[ -5   4  -4  -4  -2   2 -15  29   9  19   5   9  -1  -1  13 -14 -10   3
  23  -2  -4   5  -1  14  25  -1  -7 -16 -14   3 -15   3  79  10  -5  -2
   0   3   1]	D
[ -1   3   3   5  -5  -3 -13  32   5  11  13   6   1   2   4  -9   9   7
  24  -5  -2   1  13  11  21  -2  24 -12  -7  -2 -11   4  95  -1  -7   4
  -1  -3   7]	D
[  0  -6  -7  -7  -7   3   3   2  14  15   3  -3  -7  -5  10 -24 -21 -70
  -8  -1  -8   4  -8  11   1  -4  13 -16  -9  12  -9   5 -47  11   0  -4
   6   6  -6]	U
[  3   0   0 -19  11  -6  22 -19   1  -1  -9 -11   0   8  -5  10   7   0
 -14  16   2  -3   4   5 -12  -6  -2  14   6 -10  20   2 -60   6   4   3
   0  -9  14]	D
[ -6   3  -5  19  -2   0 -18  33  -8   6  24  11   4  -6  -2   0  12  16
  28  -2   1   6   8   0  14   5  -9  -8  -4   3 -15   9  97  -5  -6   0
   2   4   4]	D
[  4   4   3   0   9  -2   6  -5 -12  -1   0   2   6   9  -3  14  25  14
  11   4  11   3  10 -11  -3  -5  -7  15  10 -11  13  -1  41  -9   0   2
  15  -9   3]	U
[  7  -3   0  -1   2   1  11 -23  -5 -11  -7  -1 -10  11  -7  13  -3   1
 -14   0   1   1  -5  -9 -10   3  -3  15   6   1  12  -3 -65   2   1  -3
   6  -2   1]	D
[  8  -2   0  -8   1  -1  20 -32  -4  -8 -16   1  -6   0  -7  11  -8  -3
 -24   4   4  -2  -9  -9 -20 -11  -5  13   6  -1  13  -7 -97   4   7   0
  -5  18  -4]	D
[  3  -9   1  34  -6   7  -8  -5 -34 -13   7  13   8   2 -10  22  13   8
   9   6   7  10   2 -26   9  -4  -1  27   3  -6  -5   4  60 -15   4   2
  -6 -11  -7]	U
[  5  22   0   3 -12  -8  -7  -8   7  -4  -2  -3 -13  -4   5 -17 -26 -12
  -8  -2  -7  -3 -13   6  -5   4  13 -18  -6  17  -3   1 -50   3 -15  -2
   8  15 -19]	U
[ -7   4   2  21  -9   7 -26  32 -11  -1  13   0  12  -7   5 -10   7   7
   9  -7  -1  -2   3  -4  16   0   0 -14  -2 -11 -20   7  93  -2  -6   6
   3   2  -9]	D
[ -4   0  -4  18   2   2 -18  34  -4  -4  16  11   4  -4   0  -8   3   6
  31  -4  -3   8   1   8  16  -6   1 -12  -2  -6 -17   6  97  -7  -4  -1
   6  -6   9]	D
[  9  -1  -1   6  -9   1 -19  11   7   2  -4  -3  -4  -8  15 -20 -17 -11
  -3  -4 -14  -1 -15   4   3   7   4 -20  -1  11 -10   1 -18   7  -4  -4
   3  13 -13]	U

[ -9  27   0  -8  13  -2  -2   9   7   1  24   3  -1   7 -14  -5  -9   0
  11 -71  -9  -6  -3  20   0 -26  46   9  -8  13  22  -4   1   8  34  -1
 -19  15 -16]	Z711
[-10  22  -1 -13   2  -4  -1   8  -1   6   5   0   0  19 -12  -9  -6   0
  21 -39   0  -3   1  10  -2 -32  37   1  -1  16  -5 -10   4  16  23  -6
 -21  30  -8]	Z386
[ -1  14   7  -9 -17  10  14  -5  -2  16 -27 -15   7  18  15  -4  -1  -9
   2 -11  -9  -8  -6   2   1 -33  36   8  -3   7   6   1  20  19   8  13
  -2   8   7]	Z193
[  1   1   0 -15   1   2  11   9 -10  29 -50 -11   0  18   9  -3  -6   8
  24  -3   1   7  -1 -10  -4 -34  20  -5  -3 -20   1   7   7  14 -19   0
  -9  17   9]	Z980
[ -4   8   2  -5 -11  -9   4   0 -12  12 -11  -5   3  10   2 -11  -4  -9
   1 -13   1  -1  -5   6   3 -28  20   4   5   3 -14 -11  -1  11   1  -3
  -6   9   5]	Z193
[  1  26   1  -2   0 -27  18  -5  -2  32 -34 -15  18   4   0  -8 -17  -4
 -16  -4  -8   8 -15  17   7 -40  47  -2  -3   2   4  21   0  16 -12  -2
  -1  -8  -1]	Z980
[ -7  18  -2 -13  -8 -14   8  -4  -4  19 -19  -8  11  19  17 -10  -2  -4
  12 -20   3   3  -3   7  -3 -36  30  -5   2   6 -26   3   1  25  -7  -3
   2  18   6]	Z193
[-17  28  -3 -12   7  -7   3   2  11   9  13   2   5  16  -7  -4 -12  -6
  19 -35  -6  -3  -5  24   2 -38  44   4 -12  18  -1  -3   0  21  26   5
 -12  17 -11]	Z711
[ -1  11   3  -3 -18  -4   7  -2  -4   9 -14  -3  13  10  14 -11   0 -10
  -6 -10   3   0  -7  -2   3 -16  18  -8  12   8 -34 -12   0  11  -7  -2
   6   6   9]	Z193
[-12  15   0  -9   0  -3  -2   8   0   7   6   1   3  14  -7 -11  -4  -3
  15 -28  -4  -5  -1   8  -3 -26  41   5  -5   5   9 -15   0   9  20  -7
 -20  23  -8]	Z711
[ -6   7   3 -11 -11  -7  21  -2  -7  16 -24  -1   6  14   4 -10  -3  -8
   7  -7   1   8  -4   3   2 -30  23  -4   2   2 -26  -4   3  17  -9  -1
  -5  16  13]	Z193
[ -5   1   4 -17 -13  24   7   1  -6   5 -12  -9  -6  26  20  -2   2  -9
  28 -15  -6  -8   0  -4  -9 -25  31  13  -9   7  -1 -17   8  17  12  11
  -4  24  12]	Z258
[ -9  25   2  -8  -2   1  -3   1   3   5  20  -3   4  11  -9 -14  -4 -10
  12 -39  -4 -10  -2  12   2 -22  49   5  -1  11   0  -6  -1   5  21  -4
 -12   0  -9]	Z711
[ -2  17   5  -2   8 -17   7   5   9  23 -10  -3   8   4 -11  -6 -19 -10
   0   7  -8   4 -15  21   6 -28  61  -2 -11   1  29   5  -7   4  -4  -2
 -11 -11 -11]	Z980
[-12  23  -1 -13  12  -6   1   4   4   8   8  -4   0  14 -15   2  -7   4
  24 -39  -5  -5   3  14  -3 -32  37   2  -5   7   5  -2   5  16  16  -3
 -19  24 -15]	Z711
[ -7   9   1 -11  -2  -7   2   3  -5  16 -13   0   2  20   3 -11  -4  -2
  12 -19   8   5   3   3  -2 -29  25  -3   0  -1 -17  -8   1  18  -4  -5
 -10  20   2]	Z193
[ -5  20   4  -6  -6 -10  15  -9   3  16 -20   2   8   6   1  -5 -11 -10
  -6  -5  -7  -2  -7  10   4 -34  28   4  -1  14  -3   2   2  24  11   4
  -3   7   4]	Z193

[  1  13  15  13   0  23   5 -14 -34  -7  15 -16 -13  10  12  18 -16   0
  -1   0   2  18  28   2 -20  20 -15  -1  30   7  -1  -7  24  11  27  13
  10  65  40]	F
[ -8 -12   9 -26 -11  12  -3 -27  -5   2  10 -12   0   0 -31   6  -4   7
   0 -16   1  22  15 -11   3 -22  -9 -25 -22  -1  11  -2   2  -1  24  -7
  -6  31  -3]	L
[ 12   3   7  34   1  18  -9 -11  -4 -13   4   2  11  11  17  37   6 -18
 -23   3  -3  23  15 -21  15  10 -15   0   1  -7   4  -8  40  18  25 -49
  -7  47  13]	F
[ -9  -9  17  -5  18  -5   1 -11 -69  -5  14   6  -1  16 -20 -27 -17   7
   7  10  -9  11   8 -17  -4 -24 -23   6  -7  -2  -9 -17 -10 -10  -6  82
   7  25  20]	P
[-30 -17  21   1  21   9   3 -46 -17 -12   7  10   2   7 -30  13 -15   5
  -1  14  -6   4 -10  -6  -6 -18 -21  -9  -5 -11   7 -13  32  -5   4  54
  -2  42  12]	P
[ -4  -5  13 -14  10  24  -7 -43 -22  -6 -13  12   0   7 -14 -10   6 -17
  -5  -4   4  30 -13  -1   6 -12 -22  -1 -13 -11   1 -19   5   4  -4  22
 -13 -23  14]	P
[ -4   7  14   1  15   9   2  -1 -17 -11  16   4   4 -15   1  15   3  -9
  -5 -14  -8 -18 -16   3  -2  10 -10  20  -2 -16   2 -16  12   6   0  23
  -1  55  32]	P
[  1 -18   1 -22  -1   1   6  -8  -1  26  -4  -6   0   7 -30 -19 -45   7
  11   4 -27   4 -10  10  -5 -12 -24  -7   7  -3   8  -7  -9 -20  10  18
  22  -8 -11]	L
[-10 -27  10 -24   5  -9   6  15 -23   0  -3   1   3  18 -39   7  -5  15
   4  -5   5   4 -14 -10  -2   2 -12  -1 -20  -3   9   9  -1 -14  13   4
  -5  35   4]	L
[ -1 -11  18  -3  22 -11   6   6  -7   2   8  23 -13  -5 -14  26   3 -16
   2  16   1  37  -6  -8   8  -1 -27   1  -4  -8  -3 -10  23  -3   6  21
 -21  -2  24]	P
[-11  -9  11 -27 -30  10  -4 -34   9   5   8  -8   0  -8 -20   4  -2   9
 -14  -9  12  18  -1  45   2   6 -18 -12 -18  -2  28  -1 -11   6  10 -25
   6  57 -12]	L
[ -2  -7   7 -11   6  -1  -4  14  -5 -31  10 -12   2  -6 -16  -2   3  15
  26 -21   1 -12  11  -5 -16  -3   3  -1  -8  -2  13  -4   1 -11  13  -8
   6  50 -14]	L
[-11 -23   2 -24  -8   7  -1 -25   3   0 -16  -4   1   2 -43  10   4 -15
 -17   3  -1  -5 -22 -13  -2   2 -18 -12 -22 -14   1  -9   0   2  13  -5
 -16  35  -2]	L
[  9  -9  -5 -10   0 -11  -2  25  -6   3   7  -4  -2 -16 -14   4  -6   0
   4   0 -10  -8   1 -16  -1  -6  14  -4   2  -2   6  -5  20  -8   8 -25
  -1  29  -2]	L
[ -6 -32   3 -32 -13  -4 -11 -26 -11  27  -5 -17  -6  -4 -39 -11 -22   3
   5   7   0  20   4   4   3 -18   2 -19  -7 -80  17  -1 -14 -10  13  31
   3  16 -35]	L
[ 13   6  23  -4  19  28  -1 -42  -9  14  -1  -1  -1   7  -6  33   2 -18
  -7   1  -4  10  -4   3  -7  -7  -6  -2   3 -13  11 -13  18  -2   5  48
  -5  47  26]	P
[-10 -11  11   9  12  19   5 -49  -3  -9   0  10   0  11  -2   1   6  -1
  -8  22   1  13   0  -8   5  -6 -22  -8 -17  -8  -2 -16  19  17  16 -18
  -9   8  16]	P
[-15  -7   8 -23 -13   0  -6  -4  18  18   9   0  -1 -10 -22  13 -13 -10
   8   1  -6  12  -1  -4  -8  -5  -6  -9  -4   2   4  -2   8  -7  -3  -2
   4 -12 -19]	L
[  6  -3  18  21   0   2   7  -7 -29  -4 -43 -20   0  13   9  18 -24  18
  -7  -5  -3  15   5  -3 -20   7 -26  -6   7   0  -2 -15  30  -4  36 -46
  24  46  34]	F
[ -3  -9  -9 -33 -17  -6 -12  39   3  20  -1  -8  -1 -14 -36 -16 -16 -13
   8 -14  -7 -24 -11  18  10 -13  17 -14 -12  -1   2   5 -10 -15 -15  59
   2  -8  -4]	L
[-10 -21   3 -18   5   8  -7   3   3  20  15  -3  -1  -5 -21  11  -1  -2
   0  -4  -1  10   0 -11   4  -8 -13  -6  -6  -6  11  -4  -1  -5  10  -8
  31  -8 -42]	L
[  2   1   5 -10 -13  25  -1 -23  -6   8  21 -14  -1   4  -8  21  -4   0
  -5 -27   6  12  16  -8   8  -5   0   1 -18   9  -6   0  50   2  13 -13
  10  61  34]	F
[-16 -17   2 -15   0   2  -3  -6  -7   5   7   2  -2   2 -38  26  -8  -1
 -20  36  -3   4   6  -8   4 -19 -21  -9 -34  -5  13  -8 -14  -3  -6  38
  12  17 -26]	L
[  4 -11  11 -21  -4   9   3  10 -11   2  -6 -10   0  -5 -32  24 -11 -11
  -5  -6   6 -16 -19   3  -4   1 -16 -28 -17  -5  25  -2 -11 -12  16   5
  -9  72   1]	L
[  4   6  -2 -10  -6  23   4 -16   8   0  -7  -4  -3   4  -4  -5 -13 -10
  -3  12  -7  -8 -10  26  11  34   3   1   0  -8  21   1   3  -3  19  -2
   2   6  -3]	L
[-13 -19  17  12  19   3   3 -10 -16  -7   0   0   2   9 -32  14  -3  -2
  -8   1   3 -16  -7 -14  10 -18 -29   7 -15  -6  -1 -23   3   8  -4  27
  -2   3   8]	P
[-11  -4   5  -1  18   8   3  14 -10   3 -13  15   4   3 -37   9 -38   5
 -19  26   7 -67  -3  -3   1   1 -15 -12 -19  -5  -7  -9 -22  -2 -23  82
 -11  33 -14]	P
[ -2  -8   8 -14 -12  10 -12  -3   5   2   0 -11   3  -5 -13  27 -16  -1
   0 -27   4  20   3   3   3   2  -3  -5  -5  -6  15   2  -6  -3  13 -16
  -5  48  -8]	L
[ -8  -2   9 -18   7  -2  12  38  -2   0  -2   4   1 -17  -1 -15  -1  17
   1 -29 -13 -25 -31  15  -1  -1 -11   0 -16   6  18  -1 -21 -15 -12  20
   5   1   3]	L
[ -3 -37  12 -27 -11  -4  -1   0 -19  -4   0 -16   7   8 -44  -3 -28   8
   8 -11   6   3 -19  -1  -1  -4 -11 -21 -14  -4   7  -6  -8 -12  30  15
  -8  85  11]	L
[ -3  21  16   1   8  22   4  -6  -9  -6  -1   0   3  -8  -4  38 -10 -16
 -10  -4  -4 -17  -6  -2   1  -8 -20  -1  -5 -13  13 -23  23  12   4  42
   1  29  25]	P
[ -7 -25  12 -10  -6  -1 -11 -26 -16  14   4 -11   1   8 -24  -5 -31  13
   5  20  -9  30  10   2  12 -11  -9 -58   0 -20  19  -3  -7  -7  10  45
  12  17 -11]	L
[ -9 -16  21   0  12   8   6 -19 -18   3   5   5   1   5 -35  30   6  -9
 -10  13   0  15  -8 -13  -9   1 -25   0 -12 -14  -6 -17  21   1  18 -15
 -15  60  27]	P
[ -1 -17  10 -20   0   7   3   1 -14  12   5 -13  -5  11 -26 -16 -12   1
   1 -13   4   7  -7   1  -4 -17 -17  -6  -7  -4   5 -18  -9  -8   2  27
  14  10  -6]	L

[-10 -11  10 -19   4   7  -4  -3   5   6   2 -16  -5 -21   5  21   4  45
  13 -15 -15  -1   5   5 -23  -3  -1 -17 -19 -11   2  -8  -4   0 -19   0
  18  -9 -11]	(57)
[ -4  -3   3 -14   0  14  12   3   9  15   2 -12  -2 -18   6   9  -3  27
   2  -3  -5   0  11  -1 -15   3  -4 -15  -4  -3  10  -5  -8  -5 -27  -1
  19  -4  -4]	(57)
[  7   9   1   2   3  10   0   3   6  16   3   3   3  -4  -1   6  -6  18
  -1   1  -7  -2  13  -2  -1   8  -1 -13   8   4   9  -1  -3 -14 -10  -2
   4  14  -4]	(56)
[-12 -11  -2  -2   7  -4  15  -2   2   0  -4 -14  -4 -12   6  -4   3  -8
   1   4 -12   4  -1   4 -11  -3  -2   0 -11  -7  -1  -1  -6  14  -7   1
   8   4   7]	(65)
[ -3   6   8  -2   3  13   9  -4  10   7   4  -9  -3 -15   0   9  -5  28
   2  -1 -12   2  20  -1 -15  11  -2 -10  -5  -3  14   7 -21 -17 -21  -9
  13  -5  -1]	(57)
[ -5  -2   4 -15   0   8  -2   1   2   4   3  -9  -7 -18   2   8   2  29
   6  -8  -3  -4   2   1 -18   0  -1 -13  -8  -6   4  -4 -10 -11 -14  -4
  15  -5 -11]	(57)
[ -9 -15 -19 -12   6  -2  -3   8   3   2  -2 -18   4 -41   0  -9   2  14
  24  -6  -3   0 -18   4 -24 -11   1 -16 -13 -10  -1  -8  -7 -10 -25  -8
  22  10 -14]	(66)
[  4   3   3  -7  -2   6  -6   3   3   6   3   4   3  -8 -11   3  -7  14
   1  -3   4  -2  -3  -1  -2   0  -1  -9   3   0  -2   0  -1  -9  -4  -4
   4  -1  -9]	(57)
[ -9 -10   1 -13   3   0  -1   4   5  -7   1 -12  -2 -23   1   7   2  24
  13  -7  -8  -1  -4   8 -18  -5   0 -11 -12  -8  -3  -6  -4   0 -12  -5
  14  -4  -8]	(57)
[ -3   0  11 -11  -3   7   2  -3  -2  -2   1  -6  -3   0   1  14   3  17
   0  -3  -6  -6   6   2  -1  -1  -1  -5  -8  -1  -2  -2   0   8   5  17
   5 -10  -2]	(57)
[ -1   0  -6  -7   0   8  -3   7   7   5   6  -2   4 -23   1   2  -1  19
  10  -2  -1  -1  -1  -4 -16   2  -2 -16   3  -7   8   0 -15 -18 -14  -7
  11   1  -8]	(57)
[  0   6   8   6   1   9   6   3   6   5   4  -4   2  -8  -1   8  -2  30
   0   3  -8   4  24  -2 -11   8  -3  -6 -11  -1  16   3 -12 -16 -26 -10
   3   0  -7]	(57)
[-16  -8   9  -4   5  -4  11  12   4  -3  -9 -16  -6  -4   7  12  -1  12
   5  -5 -23   1   3   5 -12  -5   1  13 -16 -10  -6   1  -5  22  -3   3
   8  -9   4]	(65)
[  3   5   1  -5  -4  11   1   1   8   7   5  -3  -1 -11  -2   7  -5  11
   3  -3  -2  -2   6  -4 -10   6   5 -15   7   4   7   2  -7  -6  -8  -3
  11   3  -7]	(57)
[-15 -17  -6 -10   6   0  25  -1   3   2  -8 -14  -1 -17  10   0   2   4
   5   1 -13   3  -6   3 -15  -7  -2  -6 -11 -17  -9  -8  -8  21 -12   2
  20  -7   6]	(65)
[ -7  -6 -17   9   4  -2   5   7  -1   2  -3 -11   3 -19   3 -19   3 -17
   9   7  -1   1  -8  -2  -9  -9   2  -4  -1  -4  -2   1 -12  -7  -7  -7
   2   9   3]	(66)
[ 13   8   6   1  -5  14   6  -1   5  11   7   5   0   8  -3   8 -11  14
  -2  -1  -1   9  18  -7  15  11   2  -7  13   5   8   6  -5  -6  -6   8
   2  -3   0]	(56)
[  3   5   9  -3   1  17  10   4   9  14   7 -12  -1 -15   3   6  -6  34
   1   1  -7   1  24  -3 -14   8  -3 -15  -4   1  18   0 -21 -13 -21  -8
   8  -2  -5]	(56)
